Rows lie near named flat spaces through zero. A row that begins with a name and a colon came from that space; any other row is followed by the name of its block's space that it lies nearest.
j430j685: [ 232 -190  376   41   99   39   27   65   -4 -123  272  -66  107 -259
   31 -210  -32  -69  147  251 -252  251  200   54  109  -80  103  -49
   -3   21]
j729j924: [ 170  226 -101 -185  252 -199  163   29 -153   43 -177  -86   -8  215
   30  169  -30  129 -105 -247  148   80  -66   59 -112  -50 -111  -31
  -27  -83]
j751j38: [ 191 -136  207  126   63  -32 -114 -161  -34 -133  197  112 -113    4
  -30   38 -110  -24 -103  296  -40  268   20   52  237  198   77   59
   41   73]
j430j685: [ -65   19  304  212 -181    6   64 -254  271 -164  189  289  -52 -216
 -218 -332  -44   11  196  220 -176  -45 -160   28  234  372  135  158
    9  258]
j729j924: [  68  342  290 -268 -491  -13  102 -182  339  237  -67 -121 -203  232
   29 -263  -31 -181    0  144 -124  145  125   72  186 -101 -252  172
   96  105]
j729j924: [-302  -92 -612  244  153   35 -123  254 -375  243 -195  181  167 -236
 -117  308  233  101  107 -101  184 -276 -102 -297 -239  170  -62  -30
 -297  121]
j729j924: [-291  283  113 -154 -476   66  141  -10  199  244 -145 -183  192  193
 -176 -221  132 -136  110 -197  -12 -155  204  101  -83 -119  -13  148
   13  219]
j729j924: [ 147  -54  231  110 -411  -31 -193 -491  472 -219  182  200 -503  200
  278   15 -234   48 -359  302  -76  277 -208  235  411  -16  -77   -7
  349 -153]
j279j594: [ 570  218  277 -112  173 -264  -24 -425   78  146  122  -25   13 -181
  148  -68 -130  272 -207  160 -284  669  123  286 -107  -94 -120  -51
  129   -2]
j429j492: [ -64  102  -42  -92 -212   -4   22   77   27  271 -168  -51 -120  190
    9  109   91  -92    5   41  118  -69    6 -101  111 -111 -328   22
 -140   54]
j556j538: [  14 -186    0  108   69   13  -46   38  -26 -202   99   11   -4    3
  105   94  -39   46  -82  -18   21   36  -27   72   45  -83  120 -106
   74 -123]
j429j492: [ -55 -229  -27  134   -4   66 -130   51  -89 -129   90    4   -3   83
   40  170  -14  -39 -114   48   85   30   42   35   90  -23  115  -48
   45  -50]
j279j594: [ -14   86   49  -11 -198   40  -91 -272  201   46   22   79  -76   -8
   -8  -59  -67   26  -80   19  -75   52  -27  124  -26   80    1   70
  174   21]
j729j924: [ 178   -8  101 -115   58  -42   43   87   40   61  -25  -52 -210   39
  128  -16  -23  -70   27  191   -7   30  -54 -148  179 -126 -274  -57
 -122  -93]
j751j38: [-182  -99 -252  166  164   38   90  278 -231 -135   -8  106  174 -200
  -80   40  101   40  201 -168   42 -197  -67 -105 -120  128  192  -21
  -89   26]
j430j685: [ 142  113   -7  122  137 -253   36 -162    0  124  -16   52  149 -189
   21  -11   75  307  -68   19  -80  201  -51   53 -101  -85  -79 -109
 -166  109]
j556j538: [ -71 -266 -182   90  156  117   56  410 -260 -317  118  -96  199 -130
  168   85   32  -29   88 -224  -27   -8  132   58 -142 -188  333 -147
  133 -225]
j429j492: [ -78 -258 -214  338 -101   98 -198   70 -262 -131  135  333 -209    5
  -34  337  -16 -108  -46  262  122  138  -63  -71  302  400   89  127
   46  100]
j556j538: [ 459  253  190  -55  499 -377   -7 -563  184  126  -48  204 -192 -167
  -79 -108 -154  383 -148  235  -61  149 -387  -81    1  253 -305  -32
 -222   72]
j429j492: [  77  177  178 -296 -250   31  124  221    1  119    3 -391   76  163
  111 -290   41 -291   50   92 -162  217  430  -18   29 -307   29   93
   37   21]
j429j492: [-324  158 -229  -57 -691   91   42  355  -99  460 -291  -58 -238  472
   -4  268  242 -366   56  117  270  -92  146 -220  357 -102 -470  182
 -207  212]
j556j538: [-349 -214 -375  266  -65  191   59  374 -176 -348   81  185  100 -235
   36   21   75  -49  233 -217   -8 -252  -77  -52  -77  137  387   -3
  135  -86]
j751j38: [  75  -25  466   52 -327   47  194  175  -15   79  152   31  -19   36
 -154  -90   81 -250  292  283  -93  221  212   53  434   66 -158  147
 -112  295]
j556j538: [-256  158 -185 -143 -169  130  154  265 -100    8  -88 -204  309    4
  -42 -146  102 -118  159 -388  -54 -125  256   85 -327 -115  279   79
  154    1]
j751j38: [-200 -195 -111  235 -100   75    8  154  -78 -208   35  219 -142   93
  -43  200   18  -61   59    5  173 -174 -184  -50  254  187   50   23
  -11   15]
j429j492: [-401  116 -505   67 -181   41   76  290 -237   52 -191  -68  292   72
  -20  141  193   23   27 -444  133 -169  118   33 -312  -78  233   26
   43   39]
j751j38: [  91  138 -115  -63  255  -76   -7  -62 -187   75  -39  -22  168  -97
 -113  -18  -10   80  -17  -81  -29  102   77   -4 -247  164  128   72
  -13   77]
j556j538: [ -84   72 -236   62   13  -30  121  312 -280  103  -74   29  117 -115
  -53   24  154  -50  193  -17    8    6   82 -165  -36   80    5   66
 -173  137]
j751j38: [ 445 -267  615   43  105  -44  -97 -165    8  -86  291    2 -190  128
    4  121 -156  -92 -124  471  -35  451  114  143  471   14 -161  -27
  -20   44]
j556j538: [ 315 -261  641   -8  240  -37   -7  -82   59  -90  224 -102  -15   63
  -98  -44  -93  -67    3  331  -19  152   75   43  328  -68 -115  -87
 -168   54]
j430j685: [-171  -77   13  -60 -367  172  -50  259 -122  153  -23 -213   56  280
    2  127  105 -304   -8   30   92   50  344   17  116 -184  -26   75
   21   69]
j430j685: [ -14   81  263  109 -304  -72  -13 -254  138  181   18   97   -8  147
 -167   67   43   34  -60  122   37  155   29  169  214   80 -162   89
  -53  276]
j429j492: [ 184  225  -59 -180  158 -125  -76 -272   88  299 -168   13 -130  -13
   -3   17  -46  129 -117   60   10   21 -128  -94 -133   41 -312    5
  -97   -7]
j430j685: [-118  229 -120    8 -213  -95  -20 -308  287  100 -150  146 -173   85
    4  -37  -16  150 -123  -58   47 -138 -262   10   -5   68 -146   38
   30   30]
j556j538: [ 287  154   88 -317  263  -65  178  318 -375  164  -66 -289  104  138
  -36   21   19 -193   99    9   11  256  326  -78  -41  -60  -87   85
 -119   34]
j429j492: [-302  130 -496   84  -87   66 -340 -298  -32  209 -140  111   77  -52
 -147   36   25   58 -214  -35   61 -147  -16 -119 -339  317  200  171
   61  142]
j729j924: [-468 -175 -273   -6 -388  243   47  630 -267   34 -160 -227   44  447
   18  287  206 -390   77 -189  325 -309  233 -136  151 -242    7   28
  -72  -21]
j729j924: [ -66  122 -163    7    0  -49  159  217 -141  148 -106   -3  161 -145
  -26   -9  152   49  189 -136  -26  -33   41  -63 -133  -52  -68   -9
 -138   85]
j751j38: [-431  -41 -422    7 -105  143  143  398  -69 -238 -155  -60   83  120
   91   65   87  -54  101 -486  170 -461 -100  -40 -181 -147  234  -68
  116 -218]
j729j924: [ 175 -221   86   24  145   32  -58  144 -111 -206  169  -60  -95  -20
  156    7  -78 -108  -39  215  -55  170   85  -58  162  -64   95  -57
   33 -136]
j429j492: [  52   74  -13  -88   44  -24    1   -1   -2  -82   42 -126   49  -19
   63 -199  -45  -44  -46   31 -111   91  118  -26  -84  -33  193   39
   72  -37]
j751j38: [ -24  154 -164  -30  -43  -25 -140 -291  134  211 -102   65    3 -105
    0   -2   -6  155 -119  -55  -44  -15  -75   29 -235   36  -84    8
   55    9]
j556j538: [-309 -324 -299  429 -103   96 -137    2   72 -373  101  367 -160 -121
   92  180  -11  123  -42  -30  104 -267 -366  -24  141  163  201  -96
  103 -119]
j430j685: [-397 -365 -318  466 -214   81 -183   75    7 -480  145  222 -105   84
  128  152    2   19 -186   27  148 -184 -197  -27  226   85  417  -59
  122  -85]
j279j594: [ 293 -158  469 -110  170  -16  -18  -18   54  -75  171 -171  -81   78
   13 -135 -103 -144  -23  337  -69  163  126  -45  261 -104  -72  -38
  -98  -19]
j279j594: [-472  251 -531   39 -250  -75  104  241 -243  120 -316 -107  230  374
 -103  199  216    4  -99 -437  307 -216   77  -26 -192  -30  169  101
  -75  152]
j729j924: [ 505 -176  298  120  528 -141 -205 -653  315 -291  251  385 -360 -344
   92  -20 -347  372 -197  298 -157  160 -505   99   96  294  -89 -151
  137 -223]
j430j685: [-206   47 -210   53  -68  -53   26   89 -132   44 -175   18  -14  321
  -88  269   75    5 -101 -172  292 -158  -84  -28   57   48  -47   31
  -96   66]
j430j685: [-165  -50   32  -38 -400   73   26  411 -278  269  -68 -337  199  397
  -11  225  224 -301  -25   15  159  180  503   35  158 -342  -82   44
 -133  180]
j751j38: [  19   95   81   36 -106  -64   50  -29   16  272  -93  138 -119   14
 -140   67   87  -17  116  183   65  -19  -95 -125  205  133 -359   74
 -246  217]
j556j538: [-389 -456 -351  295 -108  255  -74  429 -177 -413   90   86    9   30
  160  291   53  -98   31 -220  174 -292  -66    2   57  -94  315 -140
  163 -247]
j429j492: [ 191 -141   51  -18  100  118   60  413 -317  -71  252 -191  288 -418
  135 -231   64 -184  263  152 -361  383  480  -20 -132 -145  289   -1
   63  -15]
j279j594: [-520  176 -254   99 -326 -138  121   90  -47  120 -349  -68  114  652
 -212  317  209   45 -185 -395  506 -377 -106   23   86  -73  -49   41
 -218  220]
j729j924: [  96 -203  -74    9  574   32  -99   91 -271  -47   27    3  130 -199
 -135   78  -29   35   63   25   64 -146  -46 -193 -175  173   84  -63
 -175  -44]
j430j685: [ -22  292 -284 -119  144  -95   50  -49 -120  290 -234   21  122  -81
 -115   48   76  140   36 -217   46  -74  -48  -66 -329  111 -117   58
  -98   85]
j430j685: [-129  271  -38 -241 -227   25  156   86   50  129 -205  -99 -110  326
  -75  -35   17 -178   53 -153  128 -165   10  -44   43   25 -130  157
   19   41]
j430j685: [ 109 -388  144  117   94  167  -54  323 -249 -329  333 -122  150 -161
  131  -29  -34 -193   77  156 -166  272  335   71   86 -107  375  -58
  148 -108]
j429j492: [  47  129   56  -58 -221  -21  -88 -154  132   30    7   67 -368  195
    2 -155  -95 -213  -95  407   -9   81  -44 -205  338  241  -86  222
  -14  108]
j279j594: [ 238   39  269  -99  148 -139  211    8   52 -359  151 -183  108   74
  165 -162 -122   98  -77 -175 -129  260   94  286  -19 -239  275 -105
  213 -177]
j751j38: [-103 -185  -68  244 -134   51 -164 -156   38  -92   29  317 -288  151
  -41  337  -61   22 -131  108  208  -70 -269   29  289  260 -105   29
   52   16]
j279j594: [-321   22  -62 -135 -154  157   92  182  115 -162 -117  -89 -123  294
  -75 -132  -19 -251   89 -146  167 -477 -100 -162   90   47   98  101
   28  -71]
j279j594: [ -88 -149  174  -12 -272  223  -16  134   32  -15  125  -99  102  -16
    8  -29   26 -192  116  -19  -95   44  251  152   26 -137   83   15
  166   -9]
j751j38: [-377 -134 -286  284 -101   -2 -244 -337  267 -161 -129  344 -339  253
  -65  246  -65  158 -284  -17  355 -509 -571 -126  185  266  -43  -26
  -35  -44]
j279j594: [ 397 -221  373   74  256    2  -45  -90   -4 -145  348   -7  155 -453
  104 -169  -91   99   79  225 -361  424  185  183  -43  -90  139 -129
  106  -61]
j729j924: [ -80 -212  -23   21  123  184  -37  242 -128   30   19   38    0 -154
  -95   30   48 -162  231   92   31 -236   -7 -215   30   96  -69   -1
 -140   -2]
j429j492: [-216   31 -345   89  167  -15   56  104  -97 -166  -44  -11  304 -218
    4  -98   68  179   46 -357  -38 -192  -36   11 -394  -20  371  -71
   54  -68]
j556j538: [  89  114   75  -92  -58   -5    1  -12   -5  272  -58   10  -84  -38
  -78  -53   41  -99  102  211  -40   55   51 -143   84   82 -260   98
 -153  143]
j556j538: [ 286  -23   25  -81  151  -63 -107 -111  -23   36   20   20 -239   45
  151  134 -115   19 -162  191    3  217  -52  -28   97   -7 -189  -39
   30 -133]
j751j38: [  35 -372   -2  233  106   88  -49  204 -126 -344  224  112  -53 -144
  148  119  -40  -22   38  105  -29   67  -35   13  170  -12  179 -120
   76 -153]
j279j594: [ 416 -111  409 -123  173  -54  -58 -220  204 -374  267  -73 -313   90
  221 -215 -299  -74 -200  339 -165  302  -21   66  283  -28  119  -26
  217 -234]
j279j594: [-141  -48   65   30 -131   89    4  -15  101 -101   43   -7   47   32
  -47  -75   -9  -50   30  -72   -6 -115   13   70    6    3  133   22
   90    7]
j279j594: [-163  -52  -36  280 -130  -36  -79 -254  115 -101   79  183  151 -102
  -70   54   22  233 -101 -126  -14   14  -94  228  -79   78  202  -37
  107   99]
[ 119   40   11   47  133  -53   65   98 -210   76   45   64   91 -182
 -102  -29   50  -11  152  120  -80  168   90  -73    6  173    4   79
 -123  162]	j751j38
[-490 -126 -285  286 -204  164  -72  -46  216 -181   25  171  224 -323
  -32 -156   96  159  108 -286  -76 -431 -170   45 -282   11  342  -79
  126  -25]	j751j38
[ 242  -20  104   39  311 -175  -50 -370  132 -240   70  118 -113   33
   75   95 -196  296 -262  -70   31  114 -267  200  -21   54   56 -123
  140 -169]	j729j924
[-348 -183 -232  224 -345  152   -2  386 -223 -171   55   11   55  152
   20  137  125 -227   53  -27  112  -42  168  -31  176   14  268   80
   54   70]	j429j492
[ 110 -111   45 -215   67  117   66  596 -321  148    8 -333   -6   18
   90 -120  111 -436  234  331  -54   65  382 -392  168 -207 -130   40
 -271   -3]	j729j924
[ 111 -181  179   73   84    5  -70  -47   62 -278  224  -58   11  -81
  109 -169  -97  -17  -79  172 -142  146   75   42   85  -63  258  -57
   96  -86]	j751j38
[ -50 -225  122  269  -79   55   14  -53  143 -335  237  173   68 -246
   75  -66  -35  131   65  -46 -149   36  -88  217   50  -20  249 -111
  187  -69]	j729j924
[ -72 -183   94  223  119  -63  -18   14  -72 -150  113    0  214  -40
  -97    7   55   96  -29   20   36   -7   26   35   41  -12  208  -78
 -129  109]	j279j594
[  41  313    5 -275  -12  -89   71 -107   91  182 -190 -125 -105  228
  -59 -125  -34  -61  -57  -22   59  -72  -21 -101  -35   31 -154  119
  -58   40]	j279j594
[-205  110   86 -193 -379  163   76  176  177  180  -96 -170  -66  112
  -33 -269   85 -314  194   89  -43 -238  135 -184  104 -120 -140  120
  -70   71]	j430j685
[-288  120 -189  -68 -112    8   36  -16   92  -10 -219  -17  -74  336
  -80   86   11  -13  -92 -264  259 -375 -184  -43  -27   28  -14   41
   -2  -30]	j751j38
[ 533 -316  322   11  798  -52  -45 -172  -12 -369  291  122  -49 -437
   85  -49 -261  235   32  132 -187  135 -225   55  -68   96   77 -232
   58 -298]	j430j685
[ 304 -275  213  118  121  -16 -114 -123   90 -250  227  150 -307  -58
  221  120 -173   49 -127  290  -62  239 -151   71  301  -17  -84 -131
  113 -205]	j279j594
[ 281 -158  207   56  232   41 -109 -219  151 -133  228  175 -121 -418
   72 -172 -152   89   74  262 -262  126 -124    0   12  129    2  -63
   90 -107]	j279j594
[ 164  177   48 -213  536  -89  162    2 -171  225 -191   33   93 -101
 -310   33    3   91  223 -151  113 -227 -165 -156 -207  260 -254   38
 -279   95]	j430j685
[  17 -116 -383  296  128 -122   14   32 -100  -62  -85  402 -209 -154
  187  480   38  350  -37 -159  162  -31 -452   37   41   39 -265 -211
  -30 -173]	j279j594
[ 419  148  415 -297  227  -94   66 -187  105   83  114 -288  196 -151
   57 -304 -102   63  -20   31 -298  357  277  195 -220 -242   20  -58
   92  -55]	j556j538
[-193  403 -229 -142   -8 -230   49 -364  217  108 -303 -151  220  272
  -39  -12   17  353 -327 -548  154 -191 -132  218 -446 -186   93  -63
   77  -29]	j556j538
[ 139  -78  253  -23  406  -61   12 -173   73 -153  107  -65  206 -171
 -112 -180  -83  162    7  -61  -82  -65  -46   68 -172    3  172 -105
  -40  -32]	j729j924
[-485   30 -265  129 -415   79  118  295  -49 -262  -45  -58   82  293
  -10  -66  105 -182   14 -223  134 -223   78  -10   89   -2  403  126
  106   64]	j429j492
[-607 -369 -110  187 -260  317   34  393  -45 -396   28  -74  192  287
  -96  158   86 -206   89 -416  276 -540   25  102   42 -107  411  -52
  145  -98]	j556j538
[ 456  442  249 -429  132 -240   50 -243   15  536 -164 -282   15   99
  -24 -130  -16   25 -111  168 -115  399  243  -11 -126 -147 -414   75
 -166  133]	j556j538
[-154  -87  -60    3 -113  107   41  301 -187   21  -42  -65   15  177
  -63  132   84 -211   93  -18  143  -97  119  -86  124    0   -8   60
  -73   54]	j556j538
[-354  122 -310  -14  -66    6  193  383 -240  153 -251 -119  288  125
 -145  111  237  -29  167 -386  205 -308   76  -88 -197  -95   19   12
 -194  117]	j279j594
[ 206 -361  151  129  154   33 -158  -68   18 -363  234   69 -226   67
  213  194 -186   18 -214  169   28  175  -95  119  243  -54   89 -147
  181 -259]	j556j538
[-679   45 -713  240  -96  125  109  424 -309  -23 -207   77  472 -196
 -192   44  295   60  260 -565  132 -507    1 -117 -465  125  423   49
  -68  136]	j279j594
[ 279  184   16 -245  121 -150  104   63  -73  222 -145 -149 -108  133
  143  108    0   28  -62    0   33  190   38  -28   -3 -215 -344  -63
  -94  -96]	j429j492
